[[108 115 121 112 144 121 143 128 108 140 124 140]
 [125 126 143 111 124 130 122 114 135 128 125 134]
 [124 128 145 117 125 121 138 127 143 132 123 130]
 [127 114 127 145 123 127 127 143 122 151 155 135]
 [127 120 141 137 141 126 111 123 152 115 112 134]
 [145 130 111 111 114 131 136 139 116 123 120 106]
 [122 120 120 126 142 118 126 135 136 118 114 131]
 [125 132 132 142 133 115 122 128 133 108 112 132]]
->
[[108 115 121 112 144 121 143 128 108 140 124 140]
 [124 128 145 117 125 121 138 127 143 132 123 130]
 [127 120 141 137 141 126 111 123 152 115 112 134]
 [122 120 120 126 142 118 126 135 136 118 114 131]]

[[101 126 125 127]
 [128 129 132 126]
 [101 126 127 129]
 [113 135 134 126]
 [123 126 123 130]
 [122 124 119 130]
 [138 130 129 128]]
->
[[101 126 125 127]
 [101 126 127 129]
 [123 126 123 130]
 [138 130 129 128]]

[[125 131 115 130 126 114 130 138 136 120 145 128 131 114 128]
 [123 148 134 140 125 133 136 121 116 122 150 122 152 135 139]
 [127 143 140 132 130 111 138 118 124 120 113 131 131 115 106]]
->
[[125 131 115 130 126 114 130 138 136 120 145 128 131 114 128]
 [127 143 140 132 130 111 138 118 124 120 113 131 131 115 106]]

[[132 120]
 [115 146]
 [157 150]]
->
[[132 120]
 [157 150]]

[[120 140 143 126 120 137]
 [144 130 119 141 144 150]
 [141 132 123 138 142 152]
 [119 136 137 132 119 111]
 [152 127 112 145 152 156]
 [127 134 132 134 128 127]
 [121 139 142 126 121 137]
 [148 128 114 144 148 149]
 [130 134 130 135 131 134]
 [140 132 124 137 140 152]
 [137 134 127 135 137 150]]
->
[[120 140 143 126 120 137]
 [141 132 123 138 142 152]
 [152 127 112 145 152 156]
 [121 139 142 126 121 137]
 [130 134 130 135 131 134]
 [137 134 127 135 137 150]]

[[132 117 131 129 131 133 112 111 123 128 140 137 116]
 [137 123 130 128 136 133 123 104 123 120 148 152 107]]
->
[[132 117 131 129 131 133 112 111 123 128 140 137 116]]

[[124 126]
 [122 125]
 [133 130]
 [116 123]
 [140 133]
 [133 130]
 [131 129]
 [105 118]
 [119 123]]
->
[[124 126]
 [133 130]
 [140 133]
 [131 129]
 [119 123]]

[[113 104 125 129 122 148]
 [138 125 116 111 147 134]
 [118 129 100 123 135 125]
 [119 128 101 124 135 125]
 [119 128 101 123 135 125]
 [138 151 127 134 128 106]
 [124 131 132 149 110 123]
 [136 148 127 133 128 109]]
->
[[113 104 125 129 122 148]
 [118 129 100 123 135 125]
 [119 128 101 123 135 125]
 [124 131 132 149 110 123]]
---
[[138 106]
 [117 149]
 [107  99]
 [119 150]
 [113 145]]
->
[138 149]

[[154 153]
 [153 153]]
->
[154 153]

[[126 126 143]
 [126 131 145]
 [125 148 155]
 [125 140 151]
 [126 124 143]]
->
[126 131 155]

[[148 124]
 [104 127]
 [134 126]
 [116 119]]
->
[148 127]

[[118 156 135]
 [136 157 138]
 [116 121 104]
 [135 121 108]]
->
[118 157 104]

[[133 133 108]
 [122 155 103]
 [129 141 106]
 [117 121 111]
 [121 140 106]]
->
[133 155 106]

[[136 114 148]
 [137 127 102]]
->
[136 127]

[[136 135 118 104]
 [149 126 107 105]]
->
[136 126]
---
[[133 131 125 129]
 [135 119 151 134]]
->
[[133 131]
 [135 119]]

[[127 121 122 135 127]
 [147 129 129 127 110]
 [127 109 109 151 125]
 [127 121 121 134 127]]
->
[[127 121]
 [147 129]]

[[129 127 110 109 147]
 [116 103 131 130 121]]
->
[[129 127]
 [116 103]]

[[150 129 130 131 108]
 [152 129 130 131 106]]
->
[[150 129]
 [152 129]]

[[150 138 132 152]
 [153 112 137 119]
 [138 127 107 122]
 [143 115 125 124]]
->
[[150 138]
 [153 112]]

[[152 124]
 [113 128]
 [111 141]]
->
[[152 124]
 [113 128]]

[[135 131 149 142]
 [132 132 149 135]]
->
[[135 131]
 [132 132]]

[[127 132]
 [131 145]
 [118 118]
 [105 124]
 [126 129]]
->
[[127 132]
 [131 145]]
